Below is a small trained network, with its code and all its weights. Each question gives an input and a class and asks what happens when units are switched off, that is, made to give their printed mean instead of their output.

import numpy as np


def w(rows, s, z=0):
    codes = np.array(rows[::2]) - 128.0
    scale = np.full(codes.shape[1], s)
    scale[-1] = z or s
    return codes * scale


def f(y):
    return y / 2 * (1 + np.tanh(0.7978845608 * (y + 0.044715 * y**3)))


def log_softmax(a):
    a = a - a.max(-1, keepdims=True)
    return a - np.log(np.exp(a).sum(-1, keepdims=True))


def net(x, mask):
    res = np.array(x, float).reshape(1, 5) / 4 @ E
    y = f(res @ A[0][:, :-1].T + A[0][:, -1])
    res = res + np.where(mask, y, B[0][:, -1]) @ B[0][:, :-1]
    return log_softmax(res[-1] @ U[:, :-1].T + U[:, -1])


A, B = {}, {}
E = w([
[148,123,3],'x0',
[173,164,186],'x1',
[243,142,134],'x2',
[139,51,130],'x3',
[161,8,151],'x4',
],0.0049)
A[0] = w([
[36,105,65,142],'N0',
[160,85,118,145],'N1',
[53,119,177,224],'N2',
[126,162,109,183],'N3',
[105,147,124,181],'N4',
[26,101,73,137],'N5',
[130,118,222,162],'N6',
[150,238,115,224],'N7',
[141,124,110,138],'N8',
[147,131,89,196],'N9',
[172,8,131,148],'N10',
[241,132,90,254],'N11',
],0.016,0.0031)
B[0] = w([
[37,61,63,207],'N0',
[190,120,99,149],'N1',
[89,80,226,191],'N2',
[85,156,124,166],'N3',
[96,136,146,156],'N4',
[30,49,83,209],'N5',
[203,127,246,180],'N6',
[74,253,137,255],'N7',
[130,134,101,134],'N8',
[107,141,71,162],'N9',
[246,42,64,204],'N10',
[175,240,26,223],'N11',
],0.03,0.0072)
U = w([
[189,171,151,213],'0',
[103,210,46,9],'1',
[157,86,244,5],'2',
[229,92,37,104],'3',
[3,14,95,130],'4',
[70,193,174,243],'5',
[196,29,133,177],'6',
],0.0043,0.0024)

Each question gives the input, the list of numbers given to net, and the class t.
The units are the neurons (one row each of A and B). Each row of codes is followed by its name. A weight is (code - 128) times the scale printed after its matrix; where a second scale follows, it is the last column's (A, B and U).
mask holds one flag per neuron, in row order. A switched-off neuron (its flag False) gives its mean, the last column of its row in B, instead of its output. The means were averaged over made-up inputs and are rounded, as every weight is.
A unit's drop is (log p(t) with every unit on - log p(t) with that unit switched off) / (log p(t) with every unit on - log p(t) with every unit switched off).
The circuit of an input: a set's keep is (log p(t) with only the set's units on - log p(t) with every unit switched off) / (log p(t) with every unit on - log p(t) with every unit switched off). Starting from all 12 units, units are removed one at a time, each time the one whose removal leaves the highest keep (on an exact tie, the one counted first), for as long as the keep stays at least 0.8.
units of the circuit, in order: the units of the circuit, biggest drop first
unit that matters most: the unit with the biggest drop
top k neurons: the k neurons with the biggest drops, biggest first
drop when u is switched off: that unit's drop, to one decimal
input [-8,7,6,0,-2], class 0: top 2 neurons -> [N6, N5]
input [2,0,-1,-5,-6], class 5: units of the circuit, in order -> [N11, N7]
input [-3,-1,-2,-7,-3], class 5: unit that matters most -> N7
input [-1,2,-2,3,4], class 6: units of the circuit, in order -> [N11, N7, N10]
input [3,5,-6,5,7], class 6: units of the circuit, in order -> [N11, N10]
input [7,4,-5,-6,3], class 4: units of the circuit, in order -> [N11, N0]
input [-3,-7,-5,8,8], class 6: top 3 neurons -> [N10, N1, N7]
input [-5,8,-8,-4,-6], class 2: top 2 neurons -> [N2, N6]
input [-8,6,7,3,-4], class 0: units of the circuit, in order -> [N6, N11]
input [-5,2,0,7,-7], class 2: top 2 neurons -> [N11, N6]
input [-4,0,-1,1,-1], class 2: top 2 neurons -> [N11, N7]
input [-3,4,-8,0,2], class 2: units of the circuit, in order -> [N6, N2]
input [-4,5,1,-3,-4], class 5: top 2 neurons -> [N7, N10]
input [-4,8,6,1,-3], class 0: units of the circuit, in order -> [N6]
input [-5,-8,6,7,-4], class 6: top 2 neurons -> [N7, N11]
input [-1,7,-5,-8,1], class 5: top 2 neurons -> [N10, N7]
input [-7,8,4,6,7], class 3: top 3 neurons -> [N10, N11, N1]
input [-8,-7,5,4,1], class 6: top 3 neurons -> [N10, N7, N11]
input [2,3,8,-6,6], class 3: top 3 neurons -> [N10, N7, N1]
input [8,-2,-3,-8,-4], class 4: units of the circuit, in order -> [N5]
input [-3,6,0,-7,-2], class 5: top 2 neurons -> [N7, N10]
input [-3,0,0,-1,0], class 2: top 2 neurons -> [N11, N7]
input [-8,6,-7,-3,-7], class 2: top 2 neurons -> [N6, N2]
input [-2,-3,8,1,0], class 3: drop when N7 is switched off -> 0.4
input [0,5,-1,3,5], class 3: drop when N10 is switched off -> 0.4
input [-3,-3,-5,6,8], class 6: drop when N10 is switched off -> 0.8
input [-8,7,-7,-8,2], class 2: drop when N3 is switched off -> 0.0
input [-3,3,-3,-4,1], class 2: unit that matters most -> N11
